Below are the code and all the weights of a small trained network. Each question names an input and a class and asks about switching units off, where a switched-off unit gives its printed mean instead of its output.

import numpy as np


def w(rows, s, z=0):
    codes = np.array(rows[::2]) - 128.0
    scale = np.full(codes.shape[1], s)
    scale[-1] = z or s
    return codes * scale


def norm(h):
    return h / np.sqrt((h * h).mean(-1, keepdims=True) + 1e-5)


def f(y):
    return np.maximum(y, 0)


def log_softmax(a):
    a = a - a.max(-1, keepdims=True)
    return a - np.log(np.exp(a).sum(-1, keepdims=True))


def net(x, mask):
    res = np.array(x, float).reshape(1, 7) / 4 @ E
    u = 0
    for l in range(2):
        y = f(norm(res) @ A[l][:, :-1].T + A[l][:, -1])
        res = res + np.where(mask[u : u + 15], y, B[l][:, -1]) @ B[l][:, :-1]
        u += 15
    return log_softmax(norm(res)[-1] @ U[:, :-1].T + U[:, -1])


A, B = {}, {}
E = w([
[97,176,72,50,170,98,101,94,137,111],'x0',
[167,154,157,125,101,80,130,100,37,54],'x1',
[162,142,79,191,105,60,82,84,106,254],'x2',
[189,156,33,150,36,164,137,90,183,79],'x3',
[168,98,132,91,160,209,98,88,72,169],'x4',
[133,227,229,160,143,166,110,36,189,140],'x5',
[118,92,133,154,126,127,10,126,147,97],'x6',
],0.0043)
A[0] = w([
[168,71,189,224,85,154,199,153,102,133,53],'L0N1',
[120,99,160,182,84,162,61,171,112,120,109],'L0N2',
[62,25,109,87,90,154,169,148,108,66,81],'L0N3',
[86,187,133,120,128,30,145,177,182,95,85],'L0N4',
[212,180,176,135,88,66,120,127,1,51,60],'L0N5',
[161,183,143,104,108,166,233,185,107,191,143],'L0N6',
[108,168,85,97,149,112,116,91,84,102,104],'L0N7',
[180,215,108,93,133,120,242,159,105,174,110],'L0N8',
[77,116,222,123,169,92,118,178,83,194,68],'L0N9',
[130,112,83,188,208,122,10,109,153,61,152],'L0N10',
[111,157,61,141,38,193,134,94,134,88,64],'L0N11',
[140,136,95,165,138,72,113,138,92,179,27],'L0N12',
[203,153,74,117,75,174,124,88,171,119,118],'L0N13',
[137,195,73,26,175,90,114,117,152,125,4],'L0N14',
[179,116,133,14,144,212,102,60,79,170,136],'L0N15',
],0.0068,0.0024)
B[0] = w([
[180,254,53,31,173,100,67,191,151,177,225],'L0N1',
[123,167,90,140,202,141,105,155,101,92,194],'L0N2',
[89,143,144,132,81,133,157,92,93,167,230],'L0N3',
[204,109,186,178,118,75,167,197,108,164,215],'L0N4',
[66,86,100,149,174,179,154,135,217,195,253],'L0N5',
[87,115,112,179,200,144,76,124,109,65,239],'L0N6',
[135,165,108,95,165,127,83,185,154,181,179],'L0N7',
[108,99,86,228,106,135,17,141,112,46,238],'L0N8',
[127,83,96,83,159,63,86,84,127,83,239],'L0N9',
[111,137,78,208,157,146,122,162,79,79,216],'L0N10',
[166,95,177,82,165,90,104,102,157,126,217],'L0N11',
[118,137,123,144,43,125,118,72,97,183,179],'L0N12',
[86,87,144,82,157,63,111,117,126,95,240],'L0N13',
[149,191,96,105,190,184,85,166,110,174,187],'L0N14',
[183,104,195,201,90,69,155,208,141,140,246],'L0N15',
],0.007,0.0045)
A[1] = w([
[190,100,49,105,34,143,102,95,182,79,192],'L1N1',
[145,156,106,137,11,86,97,71,122,175,105],'L1N2',
[172,124,148,66,183,236,108,128,85,146,165],'L1N3',
[101,59,66,207,129,101,129,164,135,204,179],'L1N4',
[154,172,106,155,124,91,114,196,153,172,134],'L1N5',
[106,137,204,48,100,196,195,182,164,2,127],'L1N6',
[221,136,81,124,62,185,122,115,191,86,46],'L1N7',
[149,175,219,178,137,103,110,130,144,114,122],'L1N8',
[65,173,124,150,165,154,84,110,194,125,176],'L1N9',
[184,59,124,109,91,160,114,150,51,139,176],'L1N10',
[107,30,154,145,198,111,123,165,177,168,196],'L1N11',
[185,140,110,92,151,191,191,110,128,104,4],'L1N12',
[146,198,239,134,145,165,57,57,150,135,7],'L1N13',
[103,124,64,74,97,103,109,178,88,162,154],'L1N14',
[67,165,189,88,156,148,127,224,79,79,172],'L1N15',
],0.0069,0.0018)
B[1] = w([
[63,143,162,106,224,52,182,113,87,162,160],'L1N1',
[160,88,144,117,92,170,79,45,65,149,153],'L1N2',
[169,155,107,154,83,67,126,161,158,147,155],'L1N3',
[112,128,156,131,99,200,162,100,152,102,253],'L1N4',
[217,76,168,49,125,170,138,198,111,113,220],'L1N5',
[165,69,99,173,81,135,51,53,78,247,168],'L1N6',
[111,176,126,85,226,2,55,99,145,164,138],'L1N7',
[96,133,130,99,51,142,198,149,71,84,188],'L1N8',
[108,102,93,123,119,195,186,141,96,194,207],'L1N9',
[76,179,173,139,97,54,233,183,124,71,159],'L1N10',
[177,137,83,131,106,95,189,48,234,107,251],'L1N11',
[155,111,100,133,138,176,92,113,88,143,129],'L1N12',
[13,141,135,38,113,139,182,195,66,65,172],'L1N13',
[74,237,238,87,125,209,136,99,145,95,194],'L1N14',
[181,139,95,146,89,136,47,52,116,183,214],'L1N15',
],0.0052,0.0079)
U = w([
[178,204,103,79,173,135,69,199,132,173,143],'0',
[106,83,140,87,187,7,106,69,142,101,134],'1',
[145,98,119,155,52,144,75,64,69,197,130],'2',
[102,127,69,240,169,145,99,177,100,54,123],'3',
[49,148,156,85,72,144,199,154,85,96,148],'4',
[217,107,184,171,75,70,164,191,159,106,121],'5',
[130,111,83,134,135,170,177,108,212,160,133],'6',
[162,129,108,147,146,128,166,115,134,118,8],'7',
],0.016,0.013)

Each question gives the input, the list of numbers given to net, and the class t.
The units are the neurons (one row each of A and B). Each row of codes is followed by its name. A weight is (code - 128) times the scale printed after its matrix; where a second scale follows, it is the last column's (A, B and U).
mask holds one flag per neuron, layer by layer. A switched-off neuron (its flag False) gives its mean, the last column of its row in B, instead of its output. The means were averaged over made-up inputs and are rounded, as every weight is.
A unit's drop is (log p(t) with every unit on - log p(t) with that unit switched off) / (log p(t) with every unit on - log p(t) with every unit switched off).
The circuit of an input: a set's keep is (log p(t) with only the set's units on - log p(t) with every unit switched off) / (log p(t) with every unit on - log p(t) with every unit switched off). Starting from the 12 units with the biggest drops (on a tie, the unit counted first), units are removed one at a time, each time the one whose removal leaves the highest keep (on an exact tie, the one counted first), for as long as the keep stays at least 0.8.
circuit, biggest first: the units of the circuit, biggest drop first
top k neurons: the k neurons with the biggest drops, biggest first
k most important neurons of layer l: the k neurons of layer l with the biggest drops, biggest first
input [-8,1,-6,5,6,-6,6], class 0: 2 most important neurons of layer 0 => (L0N1 L0N2)
input [3,-4,6,-6,-7,7,-5], class 4: 3 most important neurons of layer 1 => (L1N8 L1N13 L1N15)
input [2,-7,-3,-6,-5,7,6], class 4: circuit, biggest first => (L1N13)
input [-5,-7,-7,6,-1,0,-8], class 3: top 2 neurons => (L0N6 L0N8)
input [-5,6,-2,8,6,8,8], class 1: circuit, biggest first => (L1N7 L1N1)
input [3,6,-5,-5,3,0,-2], class 6: top 2 neurons => (L0N5 L1N11)
input [-6,7,-6,3,-3,7,6], class 4: 3 most important neurons of layer 1 => (L1N13 L1N8 L1N9)
input [6,-7,7,-5,4,-2,4], class 2: top 3 neurons => (L0N12 L0N1 L0N5)
input [6,5,-7,5,-4,-6,-4], class 2: circuit, biggest first => (L1N6 L1N15 L0N9)
input [-6,7,0,-4,-4,-7,-2], class 4: top 4 neurons => (L1N14 L0N3 L1N4 L0N11)
input [-1,-2,-6,-1,-4,-4,0], class 2: 2 most important neurons of layer 1 => (L1N6 L1N15)
input [5,8,3,-6,0,5,6], class 6: circuit, biggest first => (L0N5 L1N9 L0N13 L1N11)
input [4,-6,-6,-5,-6,-3,-6], class 2: top 4 neurons => (L1N15 L0N1 L0N5 L0N15)
input [-6,0,-7,-6,7,3,3], class 2: circuit, biggest first => (L1N15)
input [4,-5,-7,-7,0,-6,-8], class 3: 4 most important neurons of layer 0 => (L0N6 L0N8 L0N11 L0N13)
input [4,5,2,0,2,1,6], class 3: top 2 neurons => (L0N10 L0N1)
input [-2,-3,-3,6,-5,-7,2], class 4: circuit, biggest first => (L0N3 L1N14)
input [8,6,-8,3,-5,1,-5], class 0: top 3 neurons => (L0N14 L0N7 L1N4)
input [-4,-5,-2,-6,-1,-5,-2], class 1: top 2 neurons => (L0N9 L0N5)
input [-6,-2,0,4,1,2,-6], class 0: circuit, biggest first => (L0N1)
input [7,-6,-2,7,-8,5,-6], class 5: top 2 neurons => (L0N4 L0N1)
input [-5,3,7,3,0,7,-8], class 3: circuit, biggest first => (L0N6 L0N8)
input [-3,0,-2,-8,5,5,7], class 1: top 2 neurons => (L0N9 L0N8)
input [-7,-2,3,-8,-1,-7,-8], class 1: 3 most important neurons of layer 0 => (L0N9 L0N6 L0N10)
input [-7,-2,2,-6,7,-5,5], class 0: top 3 neurons => (L0N1 L0N2 L0N4)
